Below is a small trained network, with its code and all its weights. Each question gives an input and a class and asks what happens when units are switched off, that is, made to give their printed mean instead of their output.

import numpy as np


def w(rows, s, z=0):
    codes = np.array(rows[::2]) - 128.0
    scale = np.full(codes.shape[1], s)
    scale[-1] = z or s
    return codes * scale


def f(y):
    return np.maximum(y, 0)


def log_softmax(a):
    a = a - a.max(-1, keepdims=True)
    return a - np.log(np.exp(a).sum(-1, keepdims=True))


def net(x, mask):
    res = np.array(x, float).reshape(1, 2) / 4 @ E
    y = f(res @ A[0][:, :-1].T + A[0][:, -1])
    res = res + np.where(mask, y, B[0][:, -1]) @ B[0][:, :-1]
    return log_softmax(res[-1] @ U[:, :-1].T + U[:, -1])


A, B = {}, {}
E = w([
[163,59,4,122,101,110,118,146,126,181,64,138],'x0',
[96,132,170,178,98,86,171,96,86,147,91,125],'x1',
],0.015)
A[0] = w([
[21,163,175,119,206,160,128,26,142,145,215,83,91],'n1',
[91,162,83,118,95,128,154,47,43,140,123,66,98],'n2',
[169,109,128,162,92,130,124,117,186,105,97,139,254],'n3',
[168,149,101,76,181,165,55,216,209,147,169,120,95],'n4',
[156,97,111,111,169,154,39,185,132,113,198,130,80],'n5',
[26,156,148,170,74,86,188,34,87,181,65,104,66],'n6',
[68,158,129,174,68,54,218,93,37,135,81,105,100],'n7',
[53,121,159,222,163,35,116,72,104,192,103,117,167],'n8',
[139,99,126,41,165,182,133,141,170,84,94,52,159],'n9',
[164,111,90,126,145,85,154,82,156,166,15,138,60],'n10',
[95,200,201,156,130,117,205,117,145,73,227,71,104],'n11',
[192,2,87,85,106,120,144,151,121,157,62,155,73],'n12',
],0.0069,0.0091)
B[0] = w([
[155,96,114,196,122,94,175,83,125,172,153,81,217],'n1',
[92,111,146,127,159,130,104,124,153,115,116,96,153],'n2',
[120,239,85,115,63,250,200,86,60,92,86,215,232],'n3',
[144,115,135,67,207,80,98,193,140,116,119,112,212],'n4',
[155,91,143,108,182,106,76,157,145,113,138,93,180],'n5',
[112,102,150,87,170,70,64,168,168,122,105,57,196],'n6',
[102,117,196,68,171,161,119,194,165,91,82,108,206],'n7',
[94,176,150,84,154,149,141,167,107,107,122,170,213],'n8',
[161,136,139,110,153,130,140,168,104,111,109,166,193],'n9',
[141,62,101,140,116,34,140,99,152,151,119,49,178],'n10',
[154,111,112,167,112,140,131,93,121,148,213,99,244],'n11',
[152,75,103,170,80,74,186,140,173,199,170,48,218],'n12',
],0.011)
U = w([
[120,119,126,73,237,116,76,206,139,96,126,116,70],'0',
[170,100,83,254,109,98,158,98,131,174,162,85,61],'1',
[141,185,88,122,101,218,170,89,45,99,116,249,255],'2',
],0.012,0.0072)

Each question gives the input, the list of numbers given to net, and the class t.
The units are the neurons (one row each of A and B). Each row of codes is followed by its name. A weight is (code - 128) times the scale printed after its matrix; where a second scale follows, it is the last column's (A, B and U).
mask holds one flag per neuron, in row order. A switched-off neuron (its flag False) gives its mean, the last column of its row in B, instead of its output. The means were averaged over made-up inputs and are rounded, as every weight is.
A unit's drop is (log p(t) with every unit on - log p(t) with that unit switched off) / (log p(t) with every unit on - log p(t) with every unit switched off).
The circuit of an input: a set's keep is (log p(t) with only the set's units on - log p(t) with every unit switched off) / (log p(t) with every unit on - log p(t) with every unit switched off). Starting from all 12 units, units are removed one at a time, each time the one whose removal leaves the highest keep (on an exact tie, the one counted first), for as long as the keep stays at least 0.8.
units of the circuit, in order: the units of the circuit, biggest drop first
k most important neurons: the k neurons with the biggest drops, biggest first
drop when u is switched off: that unit's drop, to one decimal
input [5,-4], class 1: units of the circuit, in order	n12
input [-7,7], class 0: 4 most important neurons	n7; n6; n8; n12
input [0,-3], class 2: units of the circuit, in order	n6; n12
input [-6,-5], class 1: 2 most important neurons	n1; n11
input [7,8], class 0: 2 most important neurons	n7; n6
input [-2,-3], class 2: units of the circuit, in order	n6; n12
input [3,2], class 2: 3 most important neurons	n1; n11; n3
input [6,-5], class 1: 3 most important neurons	n12; n7; n8
input [-6,8], class 0: 3 most important neurons	n7; n6; n8
input [8,-7], class 1: 2 most important neurons	n12; n7
input [-3,-1], class 2: 3 most important neurons	n12; n10; n6
input [-7,-6], class 1: 2 most important neurons	n1; n11
input [7,-6], class 1: 3 most important neurons	n12; n7; n8
input [5,-2], class 1: most important neuron	n12
input [3,0], class 2: 3 most important neurons	n1; n11; n3
input [-5,-2], class 1: drop when n1 is switched off	0.1
input [3,4], class 0: drop when n7 is switched off	0.2
input [-3,6], class 0: drop when n6 is switched off	0.2
